Below is a small trained network, with its code and all its weights. Each question gives an input and a class and asks what happens when units are switched off, that is, made to give their printed mean instead of their output.

import numpy as np


def w(rows, s, z=0):
    codes = np.array(rows[::2]) - 128.0
    scale = np.full(codes.shape[1], s)
    scale[-1] = z or s
    return codes * scale


def f(y):
    return y / 2 * (1 + np.tanh(0.7978845608 * (y + 0.044715 * y**3)))


def log_softmax(a):
    a = a - a.max(-1, keepdims=True)
    return a - np.log(np.exp(a).sum(-1, keepdims=True))


def net(x, mask):
    res = np.array(x, float).reshape(1, 2) / 4 @ E
    y = f(res @ A[0][:, :-1].T + A[0][:, -1])
    res = res + np.where(mask, y, B[0][:, -1]) @ B[0][:, :-1]
    return log_softmax(res[-1] @ U[:, :-1].T + U[:, -1])


A, B = {}, {}
E = w([
[98,141,227,191,187,116,208,177,149,105,147,187],'x0',
[170,62,86,152,4,129,216,104,38,72,108,182],'x1',
],0.015)
A[0] = w([
[26,162,157,125,151,69,173,193,122,38,143,207,211],'N0',
[108,146,103,66,92,173,97,51,163,178,131,89,255],'N1',
[90,177,143,180,178,136,165,190,164,213,170,156,220],'N2',
[76,130,146,164,148,177,129,122,94,179,107,100,95],'N3',
[161,83,161,215,155,81,173,139,94,47,126,119,77],'N4',
[154,82,134,163,109,134,156,155,26,81,154,201,204],'N5',
[125,191,202,188,169,107,185,130,180,93,154,120,254],'N6',
[131,161,101,86,164,172,68,2,131,98,96,60,198],'N7',
[86,140,155,134,167,134,61,160,218,192,165,135,129],'N8',
[81,144,152,39,174,154,89,119,188,153,127,178,187],'N9',
[36,171,142,135,163,54,45,97,174,173,220,96,189],'N10',
],0.0077,0.0024)
B[0] = w([
[97,115,166,90,178,144,108,32,104,135,86,150,222],'N0',
[142,125,13,79,132,140,240,77,146,153,155,92,220],'N1',
[150,177,116,155,254,137,95,133,147,128,49,82,216],'N2',
[168,202,149,129,103,161,204,125,156,143,132,122,139],'N3',
[132,35,86,112,89,75,139,115,131,98,82,101,191],'N4',
[106,69,164,167,114,150,113,140,50,73,229,160,230],'N5',
[176,98,170,83,201,133,129,110,154,87,98,133,227],'N6',
[39,159,96,32,162,99,80,86,101,164,116,96,224],'N7',
[97,179,124,181,97,165,156,190,159,115,168,114,236],'N8',
[167,134,115,132,96,200,218,155,138,124,63,108,208],'N9',
[118,167,125,116,105,206,134,212,117,171,112,100,248],'N10',
],0.0084,0.015)
U = w([
[115,84,187,86,213,89,70,85,113,109,113,96,124],'0',
[148,139,168,148,105,101,107,195,120,202,121,137,2],'1',
[149,183,173,155,135,205,130,199,181,140,86,143,161],'2',
[130,72,190,176,67,145,106,149,79,85,162,154,163],'3',
[97,166,2,58,120,118,135,143,123,173,120,78,206],'4',
],0.0099,0.0027)

Each question gives the input, the list of numbers given to net, and the class t.
The units are the neurons (one row each of A and B). Each row of codes is followed by its name. A weight is (code - 128) times the scale printed after its matrix; where a second scale follows, it is the last column's (A, B and U).
mask holds one flag per neuron, in row order. A switched-off neuron (its flag False) gives its mean, the last column of its row in B, instead of its output. The means were averaged over made-up inputs and are rounded, as every weight is.
A unit's drop is (log p(t) with every unit on - log p(t) with that unit switched off) / (log p(t) with every unit on - log p(t) with every unit switched off).
unit that matters most: the unit with the biggest drop
top k neurons: the k neurons with the biggest drops, biggest first
drop when u is switched off: that unit's drop, to one decimal
input [4,3], class 3: top 4 neurons -> (N7; N5; N2; N1)
input [-1,-6], class 2: unit that matters most -> N8
input [-7,8], class 3: top 3 neurons -> (N5; N2; N10)
input [0,-1], class 2: top 3 neurons -> (N7; N1; N4)
input [4,2], class 0: top 2 neurons -> (N8; N0)
input [7,-2], class 0: top 2 neurons -> (N0; N6)
input [8,-2], class 0: top 3 neurons -> (N0; N6; N4)
input [6,3], class 0: drop when N0 is switched off -> 0.2
input [-1,-5], class 2: drop when N6 is switched off -> -0.1
input [0,-6], class 2: drop when N9 is switched off -> 0.0
